Below are the code and all the weights of a small trained network. Each question names an input and a target symbol and asks about switching units off, where a switched-off unit gives its printed mean instead of its output.

import numpy as np


def w(rows, s, z=0):
    codes = np.array(rows[::2]) - 128.0
    scale = np.full(codes.shape[1], s)
    scale[-1] = z or s
    return codes * scale


def norm(h):
    return h / np.sqrt((h * h).mean(-1, keepdims=True) + 1e-5)


def f(y):
    return np.maximum(y, 0)


def softmax(a):
    e = np.exp(a - a.max(-1, keepdims=True))
    return e / e.sum(-1, keepdims=True)


def log_softmax(a):
    a = a - a.max(-1, keepdims=True)
    return a - np.log(np.exp(a).sum(-1, keepdims=True))


def net(x, mask):
    ids = ['ΔΘΞΦΩαγεζλτψ'.index(c) for c in x.split()]
    T = len(ids)
    res = E[ids] + P[:T]
    u = 0
    for l in range(2):
        r = norm(res)
        for j in range(3):
            rows = slice(2 * j, 2 * j + 2)
            q, k, v = (r @ M[l][rows].T for M in (Q, K, V))
            z = softmax(np.where(np.tri(T) > 0, q @ k.T / 2**0.5, -1e9)) @ v
            o = O[l][rows]
            res = res + np.where(mask[u + j], z, o[:, -1]) @ o[:, :-1]
        u += 3
        y = f(norm(res) @ A[l][:, :-1].T + A[l][:, -1])
        res = res + np.where(mask[u : u + 4], y, B[l][:, -1]) @ B[l][:, :-1]
        u += 4
    return log_softmax(norm(res)[-1] @ U[:, :-1].T + U[:, -1])


Q, K, V, O, A, B = {}, {}, {}, {}, {}, {}
E = w([
[8,94,115],'Δ',
[74,104,116],'Θ',
[174,143,185],'Ξ',
[81,80,67],'Φ',
[161,111,106],'Ω',
[104,140,196],'α',
[226,114,134],'γ',
[203,106,103],'ε',
[170,140,183],'ζ',
[5,102,164],'λ',
[161,107,99],'τ',
[78,101,117],'ψ',
],0.016)
P = w([
[165,179,48],'0',
[185,54,192],'1',
[221,93,67],'2',
[180,5,164],'3',
[9,119,95],'4',
[165,54,190],'5',
[152,154,125],'6',
[160,44,167],'7',
[142,146,110],'8',
[110,72,254],'9',
[180,120,57],'10',
[80,25,181],'11',
],0.0093)
Q[0] = w([
[110,169,118],'L0H0',
[155,161,254],'L0H0',
[128,42,157],'L0H1',
[102,197,121],'L0H1',
[124,246,79],'L0H2',
[137,114,160],'L0H2',
],0.02)
K[0] = w([
[92,183,154],'L0H0',
[126,61,239],'L0H0',
[150,246,70],'L0H1',
[133,33,161],'L0H1',
[150,6,205],'L0H2',
[156,147,100],'L0H2',
],0.016)
V[0] = w([
[167,35,121],'L0H0',
[114,113,74],'L0H0',
[15,228,114],'L0H1',
[144,166,131],'L0H1',
[94,168,223],'L0H2',
[74,247,24],'L0H2',
],0.015)
O[0] = w([
[121,97,117,248],'L0H0',
[132,148,176,158],'L0H0',
[178,185,170,35],'L0H1',
[109,148,119,139],'L0H1',
[137,160,116,2],'L0H2',
[122,135,255,194],'L0H2',
],0.017,0.0089)
A[0] = w([
[147,248,152,44],'L0N0',
[22,121,170,251],'L0N1',
[197,89,210,218],'L0N2',
[150,105,104,115],'L0N3',
],0.016,0.002)
B[0] = w([
[203,137,3,149],'L0N0',
[185,127,72,254],'L0N1',
[12,154,96,241],'L0N2',
[119,117,113,163],'L0N3',
],0.017,0.0089)
Q[1] = w([
[135,75,193],'L1H0',
[72,185,249],'L1H0',
[156,104,97],'L1H1',
[86,172,189],'L1H1',
[21,125,168],'L1H2',
[105,165,48],'L1H2',
],0.019)
K[1] = w([
[88,66,212],'L1H0',
[183,223,202],'L1H0',
[141,137,103],'L1H1',
[137,65,180],'L1H1',
[166,211,133],'L1H2',
[249,159,49],'L1H2',
],0.016)
V[1] = w([
[106,80,244],'L1H0',
[232,82,188],'L1H0',
[149,47,250],'L1H1',
[36,113,83],'L1H1',
[49,58,109],'L1H2',
[195,54,153],'L1H2',
],0.016)
O[1] = w([
[176,131,243,107],'L1H0',
[95,38,200,49],'L1H0',
[186,33,66,83],'L1H1',
[211,207,133,254],'L1H1',
[4,179,168,250],'L1H2',
[136,43,123,125],'L1H2',
],0.012,0.0091)
A[1] = w([
[119,65,164,251],'L1N0',
[129,139,6,89],'L1N1',
[38,170,75,209],'L1N2',
[189,185,216,165],'L1N3',
],0.014,0.0024)
B[1] = w([
[192,205,145,160],'L1N0',
[185,252,117,201],'L1N1',
[191,73,114,251],'L1N2',
[165,47,75,163],'L1N3',
],0.013,0.014)
U = w([
[86,211,107,121],'Δ',
[180,139,146,19],'Θ',
[107,189,110,28],'Ξ',
[148,195,105,105],'Φ',
[145,163,159,104],'Ω',
[91,174,158,135],'α',
[166,156,164,144],'γ',
[250,115,137,136],'ε',
[161,125,39,252],'ζ',
[221,177,96,88],'λ',
[67,56,66,137],'τ',
[90,178,160,175],'ψ',
],0.015,0.0026)

Each question gives the input, a string of symbols that net reads in full, and the target symbol t.
The units are the heads (2 rows each of Q, K, V and O) and the neurons (one row each of A and B). Each row of codes is followed by its name. A weight is (code - 128) times the scale printed after its matrix; where a second scale follows, it is the last column's (O, A, B and U).
mask holds one flag per unit, layer by layer, with each layer's heads first. A switched-off unit (its flag False) gives its mean, the last column of its rows in O or B, instead of its output. The means were averaged over made-up inputs and are rounded, as every weight is.
A unit's drop is (log p(t) with every unit on - log p(t) with that unit switched off) / (log p(t) with every unit on - log p(t) with every unit switched off).
unit that matters most: the unit with the biggest drop
k most important neurons: the k neurons with the biggest drops, biggest first
top k neurons in layer l: the k neurons of layer l with the biggest drops, biggest first
drop of u: that unit's drop, to one decimal
input ε ε ε Ξ λ, target ζ: 2 most important neurons	[L0N2 L0N1]
input ε γ ψ Ω ε Φ ε Δ Ξ ζ, target τ: 2 most important neurons	[L0N2 L1N1]
input ε τ ε ε λ, target ζ: 4 most important neurons	[L0N1 L0N2 L1N2 L1N1]
input ε Ω ε Ξ ε α ε Δ Ξ, target ζ: top 2 neurons in layer 1	[L1N2 L1N0]
input ε α ζ ψ ε Ξ, target τ: unit that matters most	L1H2
input Ξ τ Φ Δ λ ε λ ε Φ λ ε Φ, target Δ: 2 most important neurons	[L0N1 L0N0]
input Δ λ ε ε ε ψ Φ ε, target ε: top 2 neurons in layer 1	[L1N3 L1N1]
input ε ψ Δ ε Ω γ, target τ: 2 most important neurons	[L0N2 L1N1]
input ε ε ψ ε Δ ε ε γ ε Δ, target τ: top 3 neurons in layer 0	[L0N2 L0N0 L0N1]
input ε ε ε Ω Δ, target ζ: top 2 neurons in layer 1	[L1N2 L1N1]
input Δ ψ Ω Ω, target ε: 4 most important neurons	[L1N3 L0N0 L0N2 L1N1]
input Δ Δ Δ ε ε Δ, target ε: 2 most important neurons	[L1N3 L0N0]
input Ξ ε Δ ψ Ξ ε Φ γ ε Ω Δ Ω, target Δ: top 3 neurons in layer 0	[L0N1 L0N0 L0N2]
input Ξ Δ Ξ ε α ε ψ ε, target Δ: unit that matters most	L1H1
input ψ Ω ε, target ε: 3 most important neurons	[L1N3 L0N0 L0N2]
input ε Δ γ ε ψ ζ ψ Φ ε λ, target τ: 3 most important neurons	[L0N2 L0N1 L1N1]
input ε Ξ Δ ε Δ τ, target τ: 3 most important neurons	[L1N1 L0N2 L0N0]
input ε Ω τ τ τ Δ Δ Δ, target τ: 2 most important neurons	[L0N2 L0N1]
input ε ψ Φ ε τ Ξ, target τ: 3 most important neurons	[L1N1 L0N2 L0N1]
input Δ ζ τ ψ ε τ, target ε: unit that matters most	L0H2
input ε λ ε ε ε λ, target τ: 2 most important neurons	[L0N1 L0N2]
input Δ Δ α τ Θ Δ γ Ξ Φ ζ, target ε: 3 most important neurons	[L1N3 L0N2 L0N0]
input Ξ ψ ψ α, target Δ: top 3 neurons in layer 0	[L0N1 L0N0 L0N2]
input λ Δ ε Δ, target λ: top 2 neurons in layer 0	[L0N2 L0N0]
input Δ Δ ζ Δ ε λ ε Θ α τ, target ε: drop of L1H2	1.1
input ε α Δ γ, target τ: drop of L1H2	0.4
input ε ε α ε, target τ: unit that matters most	L0H1
